Here is a tiny trained network, its code and every weight. The questions are about switching its units off for an input and a class, where a switched-off unit gives its printed mean instead of its output.

import numpy as np


def w(rows, s, z=0):
    codes = np.array(rows[::2]) - 128.0
    scale = np.full(codes.shape[1], s)
    scale[-1] = z or s
    return codes * scale


def norm(h):
    return h / np.sqrt((h * h).mean(-1, keepdims=True) + 1e-5)


def f(y):
    return np.maximum(y, 0)


def log_softmax(a):
    a = a - a.max(-1, keepdims=True)
    return a - np.log(np.exp(a).sum(-1, keepdims=True))


def net(x, mask):
    res = np.array(x, float).reshape(1, 2) / 4 @ E
    u = 0
    for l in range(3):
        y = f(norm(res) @ A[l][:, :-1].T + A[l][:, -1])
        res = res + np.where(mask[u : u + 9], y, B[l][:, -1]) @ B[l][:, :-1]
        u += 9
    return log_softmax(norm(res)[-1] @ U[:, :-1].T + U[:, -1])


A, B = {}, {}
E = w([
[174,165,149,68,10,163,146,146],'x0',
[2,112,144,202,121,188,91,94],'x1',
],0.011)
A[0] = w([
[87,190,136,173,142,149,147,52,5],'0.n1',
[54,58,64,107,136,62,79,118,127],'0.n2',
[160,118,150,82,134,32,144,92,182],'0.n3',
[82,101,94,163,115,254,99,131,84],'0.n4',
[87,176,132,144,157,71,122,167,42],'0.n5',
[193,219,182,93,115,197,66,119,108],'0.n6',
[84,136,122,185,100,126,115,109,33],'0.n7',
[163,187,58,111,83,149,159,152,39],'0.n8',
[128,194,141,187,164,50,154,143,60],'0.n9',
],0.0073,0.0028)
B[0] = w([
[183,71,133,125,7,133,205,161,186],'0.n1',
[146,165,182,2,87,207,129,172,226],'0.n2',
[123,139,79,201,84,85,125,126,239],'0.n3',
[144,68,89,137,103,64,112,114,254],'0.n4',
[150,77,133,125,131,112,145,166,157],'0.n5',
[186,120,183,142,125,158,174,239,214],'0.n6',
[125,171,75,115,142,74,162,111,191],'0.n7',
[45,142,112,151,123,157,101,119,194],'0.n8',
[70,112,215,86,125,181,121,193,180],'0.n9',
],0.0079,0.0053)
A[1] = w([
[110,185,103,76,61,126,176,122,97],'1.n1',
[144,57,132,136,139,163,160,98,203],'1.n2',
[148,144,166,212,126,91,168,173,97],'1.n3',
[154,166,119,142,89,172,174,97,142],'1.n4',
[58,135,155,250,95,197,81,94,45],'1.n5',
[105,94,161,153,228,131,178,116,4],'1.n6',
[154,175,81,189,109,81,147,72,21],'1.n7',
[127,55,95,95,254,88,93,85,119],'1.n8',
[237,203,105,78,138,113,156,125,121],'1.n9',
],0.009,0.0025)
B[1] = w([
[84,115,154,96,184,173,116,109,228],'1.n1',
[189,237,119,117,153,146,118,167,187],'1.n2',
[61,148,124,131,146,65,86,143,209],'1.n3',
[135,150,238,103,186,122,94,136,191],'1.n4',
[196,131,106,136,121,86,181,67,232],'1.n5',
[173,206,255,133,120,203,145,212,193],'1.n6',
[165,160,143,41,108,212,109,155,156],'1.n7',
[147,124,200,82,70,232,175,118,234],'1.n8',
[102,84,96,199,147,159,153,41,253],'1.n9',
],0.0072,0.0057)
A[2] = w([
[124,117,85,1,121,73,126,195,72],'2.n1',
[115,105,61,165,129,79,240,36,202],'2.n2',
[136,112,186,36,132,157,121,111,152],'2.n3',
[88,125,125,153,162,145,55,174,4],'2.n4',
[125,110,138,76,140,189,64,179,87],'2.n5',
[213,134,182,83,99,94,138,125,106],'2.n6',
[244,167,85,124,210,119,182,163,215],'2.n7',
[200,85,105,122,116,78,168,162,55],'2.n8',
[57,174,156,174,174,73,105,175,51],'2.n9',
],0.0097,0.0031)
B[2] = w([
[68,131,52,191,238,85,122,129,159],'2.n1',
[173,119,120,31,96,42,37,87,254],'2.n2',
[107,145,142,140,183,135,191,199,231],'2.n3',
[87,166,63,148,174,70,144,202,137],'2.n4',
[170,87,89,126,48,84,88,9,191],'2.n5',
[92,124,130,130,213,134,121,111,209],'2.n6',
[121,122,162,113,29,131,93,91,223],'2.n7',
[95,91,78,162,129,110,83,135,172],'2.n8',
[111,78,42,117,229,81,151,98,152],'2.n9',
],0.011,0.0087)
U = w([
[85,134,251,136,143,213,208,166,179],'0',
[141,95,108,101,35,74,52,62,203],'1',
[71,116,27,179,240,79,153,151,172],'2',
[155,186,87,208,108,142,101,184,1],'3',
[165,160,70,194,117,164,129,144,34],'4',
],0.015,0.0054)

Each question gives the input, the list of numbers given to net, and the class t.
The units are the neurons (one row each of A and B). Each row of codes is followed by its name. A weight is (code - 128) times the scale printed after its matrix; where a second scale follows, it is the last column's (A, B and U).
mask holds one flag per neuron, layer by layer. A switched-off neuron (its flag False) gives its mean, the last column of its row in B, instead of its output. The means were averaged over made-up inputs and are rounded, as every weight is.
A unit's drop is (log p(t) with every unit on - log p(t) with that unit switched off) / (log p(t) with every unit on - log p(t) with every unit switched off).
most important unit: the unit with the biggest drop
top k neurons: the k neurons with the biggest drops, biggest first
k most important neurons of layer l: the k neurons of layer l with the biggest drops, biggest first
drop when u is switched off: that unit's drop, to one decimal
input [8,-8], class 0: top 3 neurons => [0.n4; 1.n4; 1.n1]
input [-3,-1], class 2: most important unit => 0.n2
input [-3,-2], class 2: top 2 neurons => [0.n9; 0.n3]
input [-2,3], class 2: top 4 neurons => [1.n9; 0.n2; 0.n3; 2.n1]
input [2,-3], class 2: top 4 neurons => [1.n3; 0.n8; 0.n2; 1.n5]
input [4,4], class 0: top 3 neurons => [1.n9; 0.n3; 1.n4]
input [-3,-3], class 2: top 2 neurons => [0.n3; 0.n9]
input [-7,-8], class 1: top 3 neurons => [0.n3; 2.n7; 1.n9]
input [-7,-7], class 0: top 3 neurons => [1.n8; 0.n9; 1.n6]
input [-3,2], class 2: top 2 neurons => [0.n2; 2.n1]
input [-1,3], class 2: 2 most important neurons of layer 0 => [0.n2; 0.n4]
input [2,3], class 2: 2 most important neurons of layer 1 => [1.n9; 1.n7]
input [7,2], class 0: drop when 2.n2 is switched off => 0.3
input [-5,3], class 0: drop when 0.n9 is switched off => 0.0
input [-5,8], class 1: most important unit => 1.n5
input [-4,8], class 1: drop when 1.n5 is switched off => 1.7
input [4,2], class 0: drop when 0.n7 is switched off => 0.1
